[[ 35 -49  44  43]
 [ 40 -45  53  42]
 [ 38 -32  41  36]
 [ 37 -38  44  41]
 [ 40 -35  48  39]
 [ 44 -36  36  35]
 [ 39 -37  38  46]
 [ 41 -47  54  41]]
->
[[ 41  39  44  40  37  38  40  35]
 [-47 -37 -36 -35 -38 -32 -45 -49]
 [ 54  38  36  48  44  41  53  44]
 [ 41  46  35  39  41  36  42  43]]

[[ -3  21 -11 -13]
 [-15  32 -17 -45]
 [  1 -20  -7   5]]
->
[[  1 -15  -3]
 [-20  32  21]
 [ -7 -17 -11]
 [  5 -45 -13]]

[[  6 -10 -16 -18  -4  10  11  11   2 -25 -21  35]
 [-25 -19  -3  11  15  -1  12  -3  12  46  32  -4]
 [ 14  22  11  18  24  -4   3   3  12  11  29 -29]
 [-35 -45 -25 -11   6  10  24   3  14  34  11  39]
 [-31 -28  -4  -7 -23  -2  -7 -13 -14  17 -13  13]
 [ 31  15 -14  -7  33  12  27  26  25 -25  12  20]
 [-20 -16  -1   1  -9  -3  -4  -8  -5  20   1   1]]
->
[[-20  31 -31 -35  14 -25   6]
 [-16  15 -28 -45  22 -19 -10]
 [ -1 -14  -4 -25  11  -3 -16]
 [  1  -7  -7 -11  18  11 -18]
 [ -9  33 -23   6  24  15  -4]
 [ -3  12  -2  10  -4  -1  10]
 [ -4  27  -7  24   3  12  11]
 [ -8  26 -13   3   3  -3  11]
 [ -5  25 -14  14  12  12   2]
 [ 20 -25  17  34  11  46 -25]
 [  1  12 -13  11  29  32 -21]
 [  1  20  13  39 -29  -4  35]]

[[ -5 -23   5]
 [ -4  12   3]
 [ -5 -31   6]
 [ -2  51  -4]
 [ -2  50  -4]
 [ -1  44  -1]
 [ -1  47  -2]
 [ -2  50  -4]
 [ -4 -42   7]]
->
[[ -4  -2  -1  -1  -2  -2  -5  -4  -5]
 [-42  50  47  44  50  51 -31  12 -23]
 [  7  -4  -2  -1  -4  -4   6   3   5]]

[[  5 -13  53   2   9  11 -13 -17 -22  -7 -11]
 [  8 -20  16 -18  39   8   0   3 -11 -29 -13]
 [  4  -7  19 -13  32   7  -7  -1 -18 -18 -12]
 [  4  -2   9 -16  37   7  -8   3 -19 -18 -13]
 [  6 -14  21 -14  34   8  -5   0 -16 -22 -12]
 [  7 -16  18 -16  37   8  -3   2 -14 -26 -12]]
->
[[  7   6   4   4   8   5]
 [-16 -14  -2  -7 -20 -13]
 [ 18  21   9  19  16  53]
 [-16 -14 -16 -13 -18   2]
 [ 37  34  37  32  39   9]
 [  8   8   7   7   8  11]
 [ -3  -5  -8  -7   0 -13]
 [  2   0   3  -1   3 -17]
 [-14 -16 -19 -18 -11 -22]
 [-26 -22 -18 -18 -29  -7]
 [-12 -12 -13 -12 -13 -11]]

[[ -8 -28 -10 -26  -2 -15   8  -7 -28  -8]
 [-12 -18 -27   2 -12  11   8  13 -36 -10]
 [-17 -21 -14 -15  -6 -18   4  -7 -22   0]
 [ -1 -25   4 -16   0   6  -3  -7 -13  14]
 [  5 -28  -2 -11   3  -6  -1  -5 -16  11]
 [  7 -20  -5 -10   2  -8   1   3 -26   0]
 [-22 -40 -24 -15 -18  -3  10  -3 -24  -5]
 [-18 -32 -10 -21 -12  -8  15  -6 -22  -7]
 [  6 -23   4  -8   0   2   2  -3   1   9]]
->
[[  6 -18 -22   7   5  -1 -17 -12  -8]
 [-23 -32 -40 -20 -28 -25 -21 -18 -28]
 [  4 -10 -24  -5  -2   4 -14 -27 -10]
 [ -8 -21 -15 -10 -11 -16 -15   2 -26]
 [  0 -12 -18   2   3   0  -6 -12  -2]
 [  2  -8  -3  -8  -6   6 -18  11 -15]
 [  2  15  10   1  -1  -3   4   8   8]
 [ -3  -6  -3   3  -5  -7  -7  13  -7]
 [  1 -22 -24 -26 -16 -13 -22 -36 -28]
 [  9  -7  -5   0  11  14   0 -10  -8]]

[[  2  -1   5  -3   2  -3  -6   2  -1  -7]
 [ -1  -5  10  -6  -5   0  -5   7  -1   3]
 [  0  -2   3  -4  -2   1  -2   3   0   2]
 [  8   2   1   1  -9   5   2  -7  -7   5]
 [  4  -1  10  -6   5  -7 -15   5  -2 -14]
 [ -6  -2   4   9  -1  -6  -7   3   4   1]
 [ -8  45  -2  13  -3  15 -11  -7   5 -10]]
->
[[ -8  -6   4   8   0  -1   2]
 [ 45  -2  -1   2  -2  -5  -1]
 [ -2   4  10   1   3  10   5]
 [ 13   9  -6   1  -4  -6  -3]
 [ -3  -1   5  -9  -2  -5   2]
 [ 15  -6  -7   5   1   0  -3]
 [-11  -7 -15   2  -2  -5  -6]
 [ -7   3   5  -7   3   7   2]
 [  5   4  -2  -7   0  -1  -1]
 [-10   1 -14   5   2   3  -7]]
